Below are the code and all the weights of a small trained network. Each question names an input and a target symbol and asks about switching units off, where a switched-off unit gives its printed mean instead of its output.

import numpy as np


def w(rows, s, z=0):
    codes = np.array(rows[::2]) - 128.0
    scale = np.full(codes.shape[1], s)
    scale[-1] = z or s
    return codes * scale


def norm(h):
    return h / np.sqrt((h * h).mean(-1, keepdims=True) + 1e-5)


def f(y):
    return np.maximum(y, 0)


def softmax(a):
    e = np.exp(a - a.max(-1, keepdims=True))
    return e / e.sum(-1, keepdims=True)


def log_softmax(a):
    a = a - a.max(-1, keepdims=True)
    return a - np.log(np.exp(a).sum(-1, keepdims=True))


def net(x, mask):
    ids = ['ΓΔΞΨΩαβεζηθμπστ'.index(c) for c in x.split()]
    T = len(ids)
    res = E[ids] + P[:T]
    u = 0
    for l in range(3):
        q, k, v = (norm(res) @ M[l].T for M in (Q, K, V))
        z = softmax(np.where(np.tri(T) > 0, q @ k.T / 3**0.5, -1e9)) @ v
        res = res + np.where(mask[u], z, O[l][:, -1]) @ O[l][:, :-1]
        u += 1
        y = f(norm(res) @ A[l][:, :-1].T + A[l][:, -1])
        res = res + np.where(mask[u : u + 8], y, B[l][:, -1]) @ B[l][:, :-1]
        u += 8
    return log_softmax(norm(res)[-1] @ U[:, :-1].T + U[:, -1])


Q, K, V, O, A, B = {}, {}, {}, {}, {}, {}
E = w([
[118,138,196,107,134,163,162],'Γ',
[180,65,186,112,109,155,152],'Δ',
[150,45,99,46,137,93,180],'Ξ',
[100,95,152,94,133,99,223],'Ψ',
[179,81,106,148,137,32,120],'Ω',
[123,106,144,96,54,131,185],'α',
[105,76,17,172,175,96,207],'β',
[37,185,62,167,65,60,169],'ε',
[138,189,191,131,123,59,150],'ζ',
[84,115,49,114,172,80,108],'η',
[162,173,165,101,131,144,52],'θ',
[134,214,163,149,96,118,100],'μ',
[109,4,155,130,209,122,118],'π',
[152,140,166,91,188,49,131],'σ',
[131,142,192,145,108,90,144],'τ',
],0.021)
P = w([
[2,96,147,243,117,195,136],'0',
[47,87,125,168,95,166,187],'1',
[99,162,181,70,111,168,179],'2',
[185,171,163,90,53,138,125],'3',
[218,126,127,75,6,126,98],'4',
[138,78,231,100,22,194,91],'5',
],0.0076)
Q[0] = w([
[67,64,152,59,136,92,69],'L0H0',
[216,184,130,94,2,138,193],'L0H0',
[182,198,161,153,188,111,114],'L0H0',
],0.0066)
K[0] = w([
[185,110,173,132,2,37,58],'L0H0',
[233,162,128,95,56,45,112],'L0H0',
[108,154,201,59,187,176,163],'L0H0',
],0.0061)
V[0] = w([
[147,82,129,75,82,2,126],'L0H0',
[110,200,241,93,173,69,78],'L0H0',
[195,129,48,125,195,83,195],'L0H0',
],0.0077)
O[0] = w([
[98,86,218,158,154,192,61,253],'L0H0',
[84,6,103,167,91,124,144,160],'L0H0',
[50,142,124,151,158,88,127,74],'L0H0',
],0.012,0.0038)
A[0] = w([
[98,118,185,151,145,85,145,193],'L0N0',
[138,97,145,87,115,255,200,175],'L0N1',
[130,92,123,102,90,84,123,181],'L0N2',
[106,141,191,138,113,196,155,150],'L0N3',
[130,175,39,111,195,78,88,182],'L0N4',
[130,65,124,110,118,147,101,133],'L0N5',
[89,111,55,145,106,108,31,252],'L0N6',
[78,158,44,185,126,71,168,134],'L0N7',
],0.009,0.0028)
B[0] = w([
[157,160,13,155,111,116,132,222],'L0N0',
[150,116,60,119,142,191,93,255],'L0N1',
[72,175,184,247,121,187,82,192],'L0N2',
[167,140,126,104,168,135,28,229],'L0N3',
[83,118,218,100,166,112,173,179],'L0N4',
[64,73,66,177,136,165,136,202],'L0N5',
[49,93,206,1,102,133,234,181],'L0N6',
[117,72,161,76,206,118,116,203],'L0N7',
],0.0072,0.0069)
Q[1] = w([
[180,188,104,170,174,183,243],'L1H0',
[20,175,122,211,51,188,77],'L1H0',
[146,114,255,126,141,171,124],'L1H0',
],0.0048)
K[1] = w([
[176,27,2,110,82,44,222],'L1H0',
[133,26,92,45,2,133,183],'L1H0',
[86,33,196,56,91,79,149],'L1H0',
],0.0051)
V[1] = w([
[252,122,226,195,54,158,83],'L1H0',
[149,134,49,63,26,91,98],'L1H0',
[125,254,178,204,50,94,106],'L1H0',
],0.0068)
O[1] = w([
[108,174,200,79,186,159,185,102],'L1H0',
[115,222,60,84,167,92,144,55],'L1H0',
[76,86,54,42,194,165,254,2],'L1H0',
],0.0076,0.0043)
A[1] = w([
[181,104,136,132,100,115,137,120],'L1N0',
[120,132,136,95,62,105,104,241],'L1N1',
[122,128,92,148,118,2,251,225],'L1N2',
[82,163,64,161,95,126,129,184],'L1N3',
[109,201,175,205,191,135,91,85],'L1N4',
[96,181,40,64,80,152,79,4],'L1N5',
[43,126,114,58,107,183,68,186],'L1N6',
[115,105,167,161,96,53,55,248],'L1N7',
],0.0073,0.0012)
B[1] = w([
[82,151,119,178,180,125,169,157],'L1N0',
[218,177,188,201,208,89,95,175],'L1N1',
[161,116,80,192,123,173,74,180],'L1N2',
[168,194,116,179,66,125,1,154],'L1N3',
[74,124,78,140,207,196,41,171],'L1N4',
[97,92,105,134,142,172,64,150],'L1N5',
[127,151,205,139,147,181,160,206],'L1N6',
[141,244,128,128,136,170,135,253],'L1N7',
],0.0069,0.0064)
Q[2] = w([
[53,120,140,169,145,170,117],'L2H0',
[153,79,3,93,133,118,177],'L2H0',
[97,143,27,30,94,100,162],'L2H0',
],0.008)
K[2] = w([
[236,119,253,72,24,149,189],'L2H0',
[149,230,120,188,72,130,193],'L2H0',
[160,56,1,231,98,210,146],'L2H0',
],0.0062)
V[2] = w([
[188,17,70,127,254,83,169],'L2H0',
[233,66,112,146,54,236,43],'L2H0',
[186,110,89,213,196,152,170],'L2H0',
],0.0072)
O[2] = w([
[143,250,228,222,145,141,92,43],'L2H0',
[218,117,184,147,179,71,141,253],'L2H0',
[177,182,92,221,201,206,217,150],'L2H0',
],0.011,0.0079)
A[2] = w([
[151,100,87,109,74,180,105,166],'L2N0',
[183,172,127,155,185,101,69,124],'L2N1',
[106,134,168,76,94,133,75,157],'L2N2',
[80,173,34,69,106,163,138,138],'L2N3',
[204,143,101,86,141,221,28,147],'L2N4',
[37,149,131,124,100,126,101,133],'L2N5',
[140,46,104,190,158,169,82,248],'L2N6',
[148,117,167,123,254,23,203,252],'L2N7',
],0.0088,0.0026)
B[2] = w([
[124,117,87,197,117,130,116,162],'L2N0',
[148,254,119,109,18,108,64,182],'L2N1',
[151,25,148,78,67,157,98,155],'L2N2',
[187,163,181,108,222,65,130,141],'L2N3',
[14,148,125,184,116,32,132,201],'L2N4',
[97,92,229,138,119,184,136,151],'L2N5',
[67,173,74,41,182,74,158,246],'L2N6',
[160,44,193,87,31,203,101,200],'L2N7',
],0.0072,0.012)
U = w([
[160,140,141,5,130,113,111,83],'Γ',
[85,85,131,154,148,124,187,89],'Δ',
[141,150,166,164,127,91,127,71],'Ξ',
[175,153,188,89,121,137,120,76],'Ψ',
[93,107,34,52,88,70,112,140],'Ω',
[124,166,152,87,145,87,84,69],'α',
[146,77,169,135,155,185,162,190],'β',
[88,203,124,152,141,196,119,227],'ε',
[139,132,122,121,118,79,106,123],'ζ',
[30,137,182,84,181,104,102,93],'η',
[177,127,125,106,86,126,130,230],'θ',
[150,92,127,103,96,77,142,125],'μ',
[122,107,72,64,120,143,167,254],'π',
[70,97,154,155,141,114,132,71],'σ',
[66,124,119,104,81,209,123,57],'τ',
],0.012,0.0031)

Each question gives the input, a string of symbols that net reads in full, and the target symbol t.
The units are the heads (3 rows each of Q, K, V and O) and the neurons (one row each of A and B). Each row of codes is followed by its name. A weight is (code - 128) times the scale printed after its matrix; where a second scale follows, it is the last column's (O, A, B and U).
mask holds one flag per unit, layer by layer, with each layer's heads first. A switched-off unit (its flag False) gives its mean, the last column of its rows in O or B, instead of its output. The means were averaged over made-up inputs and are rounded, as every weight is.
A unit's drop is (log p(t) with every unit on - log p(t) with that unit switched off) / (log p(t) with every unit on - log p(t) with every unit switched off).
The circuit of an input: a set's keep is (log p(t) with only the set's units on - log p(t) with every unit switched off) / (log p(t) with every unit on - log p(t) with every unit switched off). Starting from the 12 units with the biggest drops (on a tie, the unit counted first), units are removed one at a time, each time the one whose removal leaves the highest keep (on an exact tie, the one counted first), for as long as the keep stays at least 0.8.
circuit, biggest first: the units of the circuit, biggest drop first
most important unit: the unit with the biggest drop
top k neurons: the k neurons with the biggest drops, biggest first
top k neurons in layer l: the k neurons of layer l with the biggest drops, biggest first
input θ ζ σ ε Γ, target Ω: top 2 neurons -> (L0N6, L0N7)
input Ω Ξ α α ε τ, target Ω: circuit, biggest first -> (L2H0, L0N6, L0N7, L0N0)
input τ Ω β Δ, target ε: top 4 neurons in layer 0 -> (L0N7, L0N4, L0N1, L0N5)
input ε α Δ, target Γ: top 2 neurons -> (L1N2, L0N3)
input μ Ω Γ τ β Δ, target ε: most important unit -> L0H0
input θ τ Γ σ β Ψ, target ε: top 3 neurons -> (L0N7, L0N6, L0N4)
input Ξ α β, target Γ: circuit, biggest first -> (L0H0, L2N7, L0N2)
input ζ μ Ψ, target π: circuit, biggest first -> (L0H0, L0N1)
input μ ε θ, target Ω: circuit, biggest first -> (L0H0, L2N4)
input Ω β τ, target ε: top 4 neurons -> (L0N6, L0N4, L0N0, L0N7)
input π ζ Γ τ τ, target β: circuit, biggest first -> (L1H0, L2N1)
input μ Ω Ω Γ, target η: circuit, biggest first -> (L2N4, L2N7)
input π ε β, target Ω: top 2 neurons -> (L1N2, L0N6)
input β ε τ β Γ, target ε: top 4 neurons in layer 0 -> (L0N4, L0N7, L0N1, L0N0)
input Ω Ω θ, target η: circuit, biggest first -> (L2N4)
input τ α Γ, target Γ: circuit, biggest first -> (L0H0, L2H0)
input Δ μ ε ε Ω σ, target η: top 2 neurons -> (L0N6, L1N2)
input Γ ε α, target Ω: top 4 neurons in layer 0 -> (L0N7, L0N1, L0N6, L0N4)
input η α Ω, target η: top 2 neurons -> (L0N6, L2N3)
input ε τ β σ, target ε: top 2 neurons in layer 0 -> (L0N0, L0N4)
input η β β, target η: top 2 neurons -> (L0N4, L0N7)
input β β Ξ, target ε: top neuron in layer 1 -> (L1N7)
input τ Ξ π ζ Ω τ, target η: top 3 neurons in layer 0 -> (L0N2, L0N1, L0N6)
input Ξ Ξ Γ ε τ, target Ω: top 2 neurons -> (L0N7, L0N6)
input Ψ ε σ, target Ω: top 2 neurons -> (L0N0, L0N7)
input Γ ε Ω τ, target η: top 2 neurons in layer 1 -> (L1N2, L1N4)
input β τ ε Ξ β Ψ, target ε: top neuron -> (L0N7)
